x =
[[ 63  62  17  34  25]
 [-68 -30 -14  45  -9]]
x[0][0] = 63
x[:, 3] = [34, 45]
x[1][3] = 45
x[0][3] = 34

X = [ 65 -20  -4  20 -15 -34 -16]
X[0] = 65
X[5] = -34
X[2] = -4

A = [[-5.2, -22.3, 22.4, 17.0, -5.4, 10.3, 12.4], [-11.2, -12.3, 5.3, 16.3, 9.7, 8.5, 13.6], [-2.2, 1.8, 3.2, -9.5, -7.9, 13.9, -6.4], [-6.4, -21.0, 9.9, 14.3, 8.3, 3.8, 7.6], [9.4, 7.9, -0.3, 6.3, 20.7, -9.1, 7.9], [-1.5, 7.8, -9.0, -7.4, 14.3, -6.0, -12.7], [3.4, 12.2, -8.5, 0.1, 4.9, -2.3, -0.4], [4.4, 12.6, 7.1, 5.0, -9.7, 3.5, 4.0], [14.0, 16.8, -8.3, -11.1, 8.5, -3.7, -5.2], [-6.0, -3.4, -0.6, 1.9, 7.4, 0.8, -2.3]]
A[0,0] = -5.2
A[:, 5] = [10.3, 8.5, 13.9, 3.8, -9.1, -6.0, -2.3, 3.5, -3.7, 0.8]
A[1,6] = 13.6
A[6,1] = 12.2
A[5,2] = -9.0
A[5,1] = 7.8
A[9,6] = -2.3
A[8] = [14.0, 16.8, -8.3, -11.1, 8.5, -3.7, -5.2]
A[7,5] = 3.5
A[2] = [-2.2, 1.8, 3.2, -9.5, -7.9, 13.9, -6.4]
A[:, 4] = [-5.4, 9.7, -7.9, 8.3, 20.7, 14.3, 4.9, -9.7, 8.5, 7.4]
A[5,4] = 14.3
A[7,0] = 4.4
A[7,1] = 12.6
A[3] = [-6.4, -21.0, 9.9, 14.3, 8.3, 3.8, 7.6]
A[6,0] = 3.4
A[:, 1] = [-22.3, -12.3, 1.8, -21.0, 7.9, 7.8, 12.2, 12.6, 16.8, -3.4]
A[9] = [-6.0, -3.4, -0.6, 1.9, 7.4, 0.8, -2.3]
A[9,1] = -3.4
A[7,2] = 7.1
A[7] = [4.4, 12.6, 7.1, 5.0, -9.7, 3.5, 4.0]
A[4,3] = 6.3
A[4] = [9.4, 7.9, -0.3, 6.3, 20.7, -9.1, 7.9]
A[3,5] = 3.8
A[8,5] = -3.7
A[1] = [-11.2, -12.3, 5.3, 16.3, 9.7, 8.5, 13.6]
A[2,4] = -7.9
A[1,3] = 16.3
A[0,4] = -5.4
A[3,2] = 9.9
A[2,1] = 1.8
A[1,4] = 9.7
A[7,6] = 4.0

M = -200,626,-634,-793
M[0] = -200
M[2] = -634

B =
-34	52	16	39	16	9	8	-25
-25	-28	12	-68	1	-24	49	1
B[0,-8] => -34
B[0,5] => 9
B[1,-8] => -25
B[0,-2] => 8
B[:, 5] => [9, -24]

m =
16,-33,-14,22,-48,48,-27,1,21,-54,42,-20,-28,42
-17,44,19,-25,61,-57,35,0,-24,68,-50,27,35,-50
-4,-37,-24,1,-48,19,-33,-14,0,-52,14,-28,-33,14
21,17,19,23,21,22,18,23,23,19,23,19,22,23
-23,45,18,-30,73,-72,37,1,-29,79,-61,28,43,-61
20,-24,-6,23,-46,55,-19,2,23,-49,46,-12,-26,46
-6,-31,-21,-4,-40,12,-28,-15,-4,-43,8,-24,-29,8
-8,-27,-19,-6,-33,5,-25,-14,-6,-35,2,-22,-25,2
18,-31,-11,24,-46,52,-24,3,23,-52,45,-17,-26,44
21,-12,1,27,-19,42,-8,13,26,-24,39,-3,-6,39
17,-37,-15,24,-56,56,-30,0,23,-62,48,-23,-33,48
-8,-27,-19,-5,-33,6,-24,-14,-5,-36,3,-22,-25,3
m[0, 0] -> 16
m[-3, -5] -> -24
m[0, 10] -> 42
m[-5, 5] -> 5
m[6, -10] -> -40
m[4, -3] -> 28
m[3] -> [21, 17, 19, 23, 21, 22, 18, 23, 23, 19, 23, 19, 22, 23]
m[-11, 8] -> -24
m[:, 2] -> [-14, 19, -24, 19, 18, -6, -21, -19, -11, 1, -15, -19]
m[9, -6] -> 26
m[-7, 13] -> 46
m[3, -6] -> 23
m[-8, -13] -> 45
m[4, -10] -> 73
m[-11, 5] -> -57
m[-6, 6] -> -28
m[-10, -10] -> -48
m[5, 4] -> -46
m[9, 13] -> 39
m[-11, -11] -> -25
m[-1, -5] -> -36
m[9, 7] -> 13
m[:, 13] -> [42, -50, 14, 23, -61, 46, 8, 2, 44, 39, 48, 3]
m[10, -11] -> 24
m[-12, 3] -> 22
m[-1, 3] -> -5
m[-3] -> [21, -12, 1, 27, -19, 42, -8, 13, 26, -24, 39, -3, -6, 39]
m[:, 3] -> [22, -25, 1, 23, -30, 23, -4, -6, 24, 27, 24, -5]
m[-5, 6] -> -25
m[2, 5] -> 19
m[-2, 11] -> -23
m[:, 6] -> [-27, 35, -33, 18, 37, -19, -28, -25, -24, -8, -30, -24]
m[4, 5] -> -72
m[-1, 5] -> 6
m[-10, -3] -> -28

a =
[[-13 -70 -43  47]
 [-48 -25 -54  37]
 [-22 -64 -48  47]]
a[0, 0] = -13
a[2, 2] = -48
a[2] = [-22, -64, -48, 47]
a[1] = [-48, -25, -54, 37]
a[1, 3] = 37
a[0] = [-13, -70, -43, 47]
a[1, 1] = -25
